Here is a tiny trained network, its code and every weight. The questions are about switching its units off for an input and a class, where a switched-off unit gives its printed mean instead of its output.

import numpy as np


def w(rows, s, z=0):
    codes = np.array(rows[::2]) - 128.0
    scale = np.full(codes.shape[1], s)
    scale[-1] = z or s
    return codes * scale


def norm(h):
    return h / np.sqrt((h * h).mean(-1, keepdims=True) + 1e-5)


def f(y):
    return y / 2 * (1 + np.tanh(0.7978845608 * (y + 0.044715 * y**3)))


def log_softmax(a):
    a = a - a.max(-1, keepdims=True)
    return a - np.log(np.exp(a).sum(-1, keepdims=True))


def net(x, mask):
    res = np.array(x, float).reshape(1, 7) / 4 @ E
    u = 0
    for l in range(2):
        y = f(norm(res) @ A[l][:, :-1].T + A[l][:, -1])
        res = res + np.where(mask[u : u + 13], y, B[l][:, -1]) @ B[l][:, :-1]
        u += 13
    return log_softmax(norm(res)[-1] @ U[:, :-1].T + U[:, -1])


A, B = {}, {}
E = w([
[127,129,133,127,127,130],'x0',
[130,126,125,128,128,127],'x1',
[130,127,136,126,122,133],'x2',
[69,2,199,189,204,157],'x3',
[128,128,125,129,129,126],'x4',
[214,187,105,248,160,245],'x5',
[175,122,240,221,73,1],'x6',
],0.0031)
A[0] = w([
[71,1,175,180,189,176,222],'L0N1',
[125,131,129,156,139,140,93],'L0N2',
[79,154,165,144,105,109,125],'L0N3',
[106,154,118,160,128,214,101],'L0N4',
[198,168,147,244,130,198,3],'L0N5',
[82,100,82,17,159,198,167],'L0N6',
[109,112,82,119,128,125,90],'L0N7',
[121,139,171,145,132,101,148],'L0N8',
[151,76,171,106,42,186,134],'L0N9',
[138,149,83,138,169,253,87],'L0N10',
[118,97,122,96,140,102,154],'L0N11',
[134,157,159,89,108,122,98],'L0N12',
[111,150,150,113,150,130,102],'L0N13',
],0.0086,0.0029)
B[0] = w([
[86,30,164,172,84,224,255],'L0N1',
[154,165,187,107,131,126,128],'L0N2',
[153,98,62,142,171,94,139],'L0N3',
[156,130,136,80,203,117,160],'L0N4',
[78,197,129,216,115,134,198],'L0N5',
[87,209,136,252,111,129,227],'L0N6',
[146,163,221,134,123,115,131],'L0N7',
[100,103,90,117,153,54,148],'L0N8',
[110,143,93,128,185,109,133],'L0N9',
[220,81,98,52,163,119,199],'L0N10',
[162,132,138,189,163,63,149],'L0N11',
[185,91,2,195,86,162,134],'L0N12',
[163,128,149,148,122,124,125],'L0N13',
],0.0093,0.0082)
A[1] = w([
[103,181,109,134,80,148,58],'L1N1',
[160,11,88,145,190,166,93],'L1N2',
[78,72,202,192,139,115,111],'L1N3',
[117,67,234,72,50,189,6],'L1N4',
[192,159,153,175,132,137,174],'L1N5',
[84,221,183,119,179,37,148],'L1N6',
[122,55,98,68,113,58,89],'L1N7',
[82,133,146,170,181,165,111],'L1N8',
[194,107,138,37,159,216,157],'L1N9',
[154,2,100,74,99,66,128],'L1N10',
[104,3,161,48,132,128,30],'L1N11',
[98,70,192,34,181,207,39],'L1N12',
[183,140,94,35,208,52,54],'L1N13',
],0.0089,0.0015)
B[1] = w([
[100,134,121,140,160,86,157],'L1N1',
[116,163,141,153,133,41,205],'L1N2',
[105,141,154,81,162,214,253],'L1N3',
[135,166,44,102,83,110,185],'L1N4',
[77,124,124,100,126,100,185],'L1N5',
[149,168,60,134,125,75,165],'L1N6',
[147,98,170,137,86,131,153],'L1N7',
[119,60,134,117,67,135,204],'L1N8',
[207,134,170,146,153,158,167],'L1N9',
[129,73,132,86,114,94,177],'L1N10',
[169,211,132,95,255,102,167],'L1N11',
[180,122,144,181,78,40,167],'L1N12',
[103,115,33,67,63,217,167],'L1N13',
],0.019,0.0063)
U = w([
[56,211,48,201,122,31,248],'0',
[11,97,190,166,129,251,211],'1',
[153,24,54,51,19,50,22],'2',
[109,80,198,7,237,56,56],'3',
[210,168,50,57,150,241,28],'4',
[242,116,207,215,136,98,101],'5',
],0.011,0.0013)

Each question gives the input, the list of numbers given to net, and the class t.
The units are the neurons (one row each of A and B). Each row of codes is followed by its name. A weight is (code - 128) times the scale printed after its matrix; where a second scale follows, it is the last column's (A, B and U).
mask holds one flag per neuron, layer by layer. A switched-off neuron (its flag False) gives its mean, the last column of its row in B, instead of its output. The means were averaged over made-up inputs and are rounded, as every weight is.
A unit's drop is (log p(t) with every unit on - log p(t) with that unit switched off) / (log p(t) with every unit on - log p(t) with every unit switched off).
The circuit of an input: a set's keep is (log p(t) with only the set's units on - log p(t) with every unit switched off) / (log p(t) with every unit on - log p(t) with every unit switched off). Starting from the 12 units with the biggest drops (on a tie, the unit counted first), units are removed one at a time, each time the one whose removal leaves the highest keep (on an exact tie, the one counted first), for as long as the keep stays at least 0.8.
units of the circuit, in order: the units of the circuit, biggest drop first
k most important neurons: the k neurons with the biggest drops, biggest first
k most important neurons of layer l: the k neurons of layer l with the biggest drops, biggest first
input [-4,3,7,-1,-7,1,-1], class 4: units of the circuit, in order	(L0N10, L0N1, L1N13)
input [2,-1,8,-1,-1,-2,-8], class 0: 2 most important neurons of layer 0	(L0N6, L0N1)
input [6,-5,-3,6,6,-8,8], class 3: units of the circuit, in order	(L0N6, L1N11)
input [3,2,4,0,-1,-2,8], class 2: 2 most important neurons	(L0N1, L0N6)
input [8,5,7,6,-1,0,7], class 3: 3 most important neurons of layer 0	(L0N6, L0N5, L0N8)
input [-1,-5,4,0,7,-2,0], class 0: 2 most important neurons of layer 0	(L0N1, L0N11)
input [-8,6,4,7,0,4,0], class 5: 3 most important neurons of layer 1	(L1N12, L1N2, L1N11)
input [4,-4,0,8,-3,-8,4], class 3: units of the circuit, in order	(L1N11)
input [-5,5,-2,4,-8,1,-4], class 5: 3 most important neurons of layer 0	(L0N10, L0N5, L0N4)
input [8,-5,1,6,6,8,-1], class 5: 2 most important neurons of layer 0	(L0N10, L0N6)
input [2,4,6,-3,0,0,-2], class 0: 2 most important neurons of layer 0	(L0N6, L0N1)
input [8,2,5,1,1,7,-3], class 5: units of the circuit, in order	(L0N10, L1N9, L1N2)
input [-5,-8,-4,-7,-1,-1,1], class 2: 3 most important neurons	(L0N5, L0N6, L1N3)
input [2,6,-8,8,-3,-7,7], class 3: units of the circuit, in order	(L1N11, L0N6)
input [6,5,-3,6,1,-6,2], class 3: units of the circuit, in order	(L1N11)
input [-7,-6,5,2,-2,8,0], class 5: 3 most important neurons	(L0N10, L0N6, L0N4)
input [-3,-4,-5,-2,-4,8,3], class 0: 2 most important neurons	(L0N5, L0N1)
input [-5,-3,4,8,5,-7,2], class 3: 3 most important neurons	(L1N11, L0N6, L0N5)
input [0,-1,2,1,-5,8,-8], class 5: units of the circuit, in order	(L0N10, L1N9, L1N2)
input [2,3,3,-2,-4,-1,-6], class 0: units of the circuit, in order	(L0N6)
input [-6,-8,-8,4,-8,5,-1], class 5: 2 most important neurons	(L0N10, L0N6)
input [4,1,5,-8,-8,-3,-1], class 0: 3 most important neurons	(L0N10, L0N1, L1N3)
input [0,1,2,7,7,-2,3], class 3: 2 most important neurons	(L0N6, L1N11)
input [-1,-7,2,-8,-8,-1,-3], class 0: 2 most important neurons	(L0N1, L1N3)
input [-7,-6,3,-1,4,-1,5], class 2: 3 most important neurons of layer 0	(L0N1, L0N6, L0N5)
input [-8,-7,-7,8,-6,2,-5], class 5: 2 most important neurons	(L0N10, L1N12)
input [-7,2,2,1,-2,5,7], class 1: 4 most important neurons	(L1N2, L0N6, L1N3, L1N4)
input [1,-5,7,2,1,1,-4], class 5: 3 most important neurons of layer 0	(L0N10, L0N5, L0N4)
input [-5,7,1,-1,-3,-8,-5], class 0: 2 most important neurons	(L0N1, L1N6)
